Below is a small trained network, with its code and all its weights. Each question gives an input and a target symbol and asks what happens when units are switched off, that is, made to give their printed mean instead of their output.

import numpy as np


def w(rows, s, z=0):
    codes = np.array(rows[::2]) - 128.0
    scale = np.full(codes.shape[1], s)
    scale[-1] = z or s
    return codes * scale


def f(y):
    return y / 2 * (1 + np.tanh(0.7978845608 * (y + 0.044715 * y**3)))


def softmax(a):
    e = np.exp(a - a.max(-1, keepdims=True))
    return e / e.sum(-1, keepdims=True)


def log_softmax(a):
    a = a - a.max(-1, keepdims=True)
    return a - np.log(np.exp(a).sum(-1, keepdims=True))


def net(x, mask):
    ids = ['αγδεζηθλμξπφψω'.index(c) for c in x.split()]
    T = len(ids)
    res = E[ids] + P[:T]
    r = res
    for j in range(3):
        rows = slice(4 * j, 4 * j + 4)
        q, k, v = (r @ M[0][rows].T for M in (Q, K, V))
        z = softmax(np.where(np.tri(T) > 0, q @ k.T / 4**0.5, -1e9)) @ v
        o = O[0][rows]
        res = res + np.where(mask[j], z, o[:, -1]) @ o[:, :-1]
    y = f(res @ A[0][:, :-1].T + A[0][:, -1])
    res = res + np.where(mask[3:11], y, B[0][:, -1]) @ B[0][:, :-1]
    return log_softmax(res[-1] @ U[:, :-1].T + U[:, -1])


Q, K, V, O, A, B = {}, {}, {}, {}, {}, {}
E = w([
[115,90,111,154],'α',
[123,100,106,146],'γ',
[243,154,194,130],'δ',
[186,146,31,126],'ε',
[110,92,107,154],'ζ',
[201,67,128,95],'η',
[208,214,79,138],'θ',
[98,58,58,119],'λ',
[120,99,107,148],'μ',
[68,88,85,185],'ξ',
[113,252,161,167],'π',
[104,59,106,29],'φ',
[134,92,157,213],'ψ',
[65,102,206,114],'ω',
],0.02)
P = w([
[126,166,111,126],'0',
[119,154,113,139],'1',
[113,142,121,148],'2',
[112,128,129,149],'3',
[113,114,132,155],'4',
[116,100,137,162],'5',
[115,89,144,163],'6',
[107,76,149,166],'7',
[113,63,156,168],'8',
[109,51,160,165],'9',
[112,38,164,168],'10',
[105,27,172,170],'11',
[106,14,171,167],'12',
[109,2,173,168],'13',
],0.0092)
Q[0] = w([
[156,105,162,47],'head 1',
[149,142,161,189],'head 1',
[120,145,119,86],'head 1',
[79,122,186,148],'head 1',
[120,14,139,172],'head 2',
[88,85,194,217],'head 2',
[141,150,137,192],'head 2',
[167,63,51,153],'head 2',
[155,74,92,152],'head 3',
[121,168,151,147],'head 3',
[127,167,85,61],'head 3',
[125,91,117,249],'head 3',
],0.018)
K[0] = w([
[139,93,133,100],'head 1',
[150,168,167,159],'head 1',
[144,114,73,102],'head 1',
[87,120,141,129],'head 1',
[108,2,154,133],'head 2',
[96,79,182,139],'head 2',
[135,140,165,137],'head 2',
[160,59,125,143],'head 2',
[128,86,130,155],'head 3',
[128,144,148,88],'head 3',
[135,179,94,118],'head 3',
[106,34,152,116],'head 3',
],0.025)
V[0] = w([
[107,36,59,110],'head 1',
[158,135,173,210],'head 1',
[86,187,235,186],'head 1',
[46,230,153,77],'head 1',
[177,104,94,255],'head 2',
[94,15,100,160],'head 2',
[206,72,229,248],'head 2',
[5,137,116,185],'head 2',
[38,109,173,113],'head 3',
[184,37,153,90],'head 3',
[83,164,186,62],'head 3',
[125,72,23,154],'head 3',
],0.0069)
O[0] = w([
[143,179,154,135,93],'head 1',
[122,144,118,51,194],'head 1',
[115,204,97,74,199],'head 1',
[128,145,118,90,102],'head 1',
[133,155,105,197,196],'head 2',
[106,143,85,139,250],'head 2',
[162,253,182,252,255],'head 2',
[17,199,97,117,165],'head 2',
[62,153,135,73,178],'head 3',
[175,92,167,113,179],'head 3',
[94,147,186,106,72],'head 3',
[165,73,29,103,186],'head 3',
],0.0064,0.0053)
A[0] = w([
[79,134,1,150,23],'neuron 1',
[153,219,138,186,147],'neuron 2',
[13,85,117,101,221],'neuron 3',
[146,147,25,225,135],'neuron 4',
[104,236,162,78,2],'neuron 5',
[18,226,114,166,151],'neuron 6',
[244,251,171,155,90],'neuron 7',
[198,113,157,152,231],'neuron 8',
],0.0082,0.0072)
B[0] = w([
[190,236,137,210,171],'neuron 1',
[127,124,171,73,203],'neuron 2',
[80,84,76,157,221],'neuron 3',
[253,142,190,69,251],'neuron 4',
[248,28,70,185,154],'neuron 5',
[108,220,126,156,249],'neuron 6',
[113,136,12,74,204],'neuron 7',
[2,78,242,121,210],'neuron 8',
],0.0079,0.011)
U = w([
[152,97,119,137,138],'α',
[156,90,114,124,109],'γ',
[102,109,162,3,152],'δ',
[253,83,121,127,1],'ε',
[155,93,108,143,141],'ζ',
[149,44,200,167,214],'η',
[190,95,73,16,185],'θ',
[184,57,31,162,127],'λ',
[155,92,114,145,159],'μ',
[166,114,101,237,5],'ξ',
[143,144,36,78,140],'π',
[92,30,60,90,191],'φ',
[181,175,209,124,86],'ψ',
[29,118,144,154,211],'ω',
],0.0081,0.0051)

Each question gives the input, a string of symbols that net reads in full, and the target symbol t.
The units are the heads (4 rows each of Q, K, V and O) and the neurons (one row each of A and B). Each row of codes is followed by its name. A weight is (code - 128) times the scale printed after its matrix; where a second scale follows, it is the last column's (O, A, B and U).
mask holds one flag per unit, heads first, then neurons. A switched-off unit (its flag False) gives its mean, the last column of its rows in O or B, instead of its output. The means were averaged over made-up inputs and are rounded, as every weight is.
A unit's drop is (log p(t) with every unit on - log p(t) with that unit switched off) / (log p(t) with every unit on - log p(t) with every unit switched off).
The circuit of an input: a set's keep is (log p(t) with only the set's units on - log p(t) with every unit switched off) / (log p(t) with every unit on - log p(t) with every unit switched off). Starting from all 11 units, units are removed one at a time, each time the one whose removal leaves the highest keep (on an exact tie, the one counted first), for as long as the keep stays at least 0.8.
units of the circuit, in order: the units of the circuit, biggest drop first
unit that matters most: the unit with the biggest drop
which heads matter: for each layer, one digit per head in row order, 1 if its drop is at least 0.15 and else 0, layers parted by /
drop of u: that unit's drop, to one decimal
input δ λ π ζ, target π: which heads matter : 110
input ψ ε λ μ ζ δ ε ψ ω λ ω ζ, target ω: which heads matter : 011
input ζ ψ ω α, target ω: units of the circuit, in order : [head 3; neuron 4; head 2]
input η δ ω ω λ α ε ψ ζ δ δ φ ε ζ, target φ: which heads matter : 010
input η π ξ ψ η φ μ λ μ, target λ: units of the circuit, in order : [neuron 8; head 2; head 3; neuron 2]
input φ ψ θ θ ζ ω ω μ, target ω: which heads matter : 001
input φ ξ π π α φ ξ, target φ: units of the circuit, in order : [head 2]
input δ γ μ ω α γ φ ζ ξ λ φ α, target φ: which heads matter : 010
input θ ψ ω π ζ α φ ξ ζ, target φ: units of the circuit, in order : [head 2; neuron 3]
input μ ξ ε π μ, target π: units of the circuit, in order : [head 1; neuron 8]
input ξ ψ θ μ ξ, target ξ: units of the circuit, in order : [neuron 1; head 2; head 3]
input ε ψ γ ζ ζ ξ η θ θ α η δ μ, target η: units of the circuit, in order : [head 2; neuron 8; neuron 7; neuron 6]
input δ γ η γ λ ψ π ξ, target ψ: units of the circuit, in order : [head 2; neuron 4; neuron 6]
input θ π ψ ω γ, target ω: units of the circuit, in order : [head 3; neuron 4]
input ψ ω π δ ζ ψ φ π ω δ η ψ α, target ψ: units of the circuit, in order : [head 2; neuron 4; neuron 3]
input α η φ ε ψ θ ψ μ μ ξ ψ ζ μ δ, target δ: unit that matters most : neuron 7
input ψ η η α, target η: which heads matter : 011
input α ζ α ζ ε λ ω η ψ, target ω: which heads matter : 001
input λ η ψ ζ λ θ ψ μ, target ψ: which heads matter : 010
input ε η μ, target η: which heads matter : 110
input ω η φ ξ γ, target φ: units of the circuit, in order : [head 2; neuron 4]
input η ψ λ μ π η ψ ζ θ φ φ ξ, target φ: units of the circuit, in order : [head 2; neuron 3]
input μ ψ ψ λ η η ξ θ φ η, target η: which heads matter : 100
input θ ψ ζ θ δ, target δ: unit that matters most : neuron 8
input ε ω ζ ζ ψ α ζ ω φ, target φ: drop of neuron 4 : 0.2
input θ ξ π μ ζ ε λ, target λ: drop of head 2 : 0.4
input α η π λ ω γ ψ ψ μ ε α φ, target φ: drop of head 2 : 0.9
input φ δ λ, target λ: unit that matters most : head 2
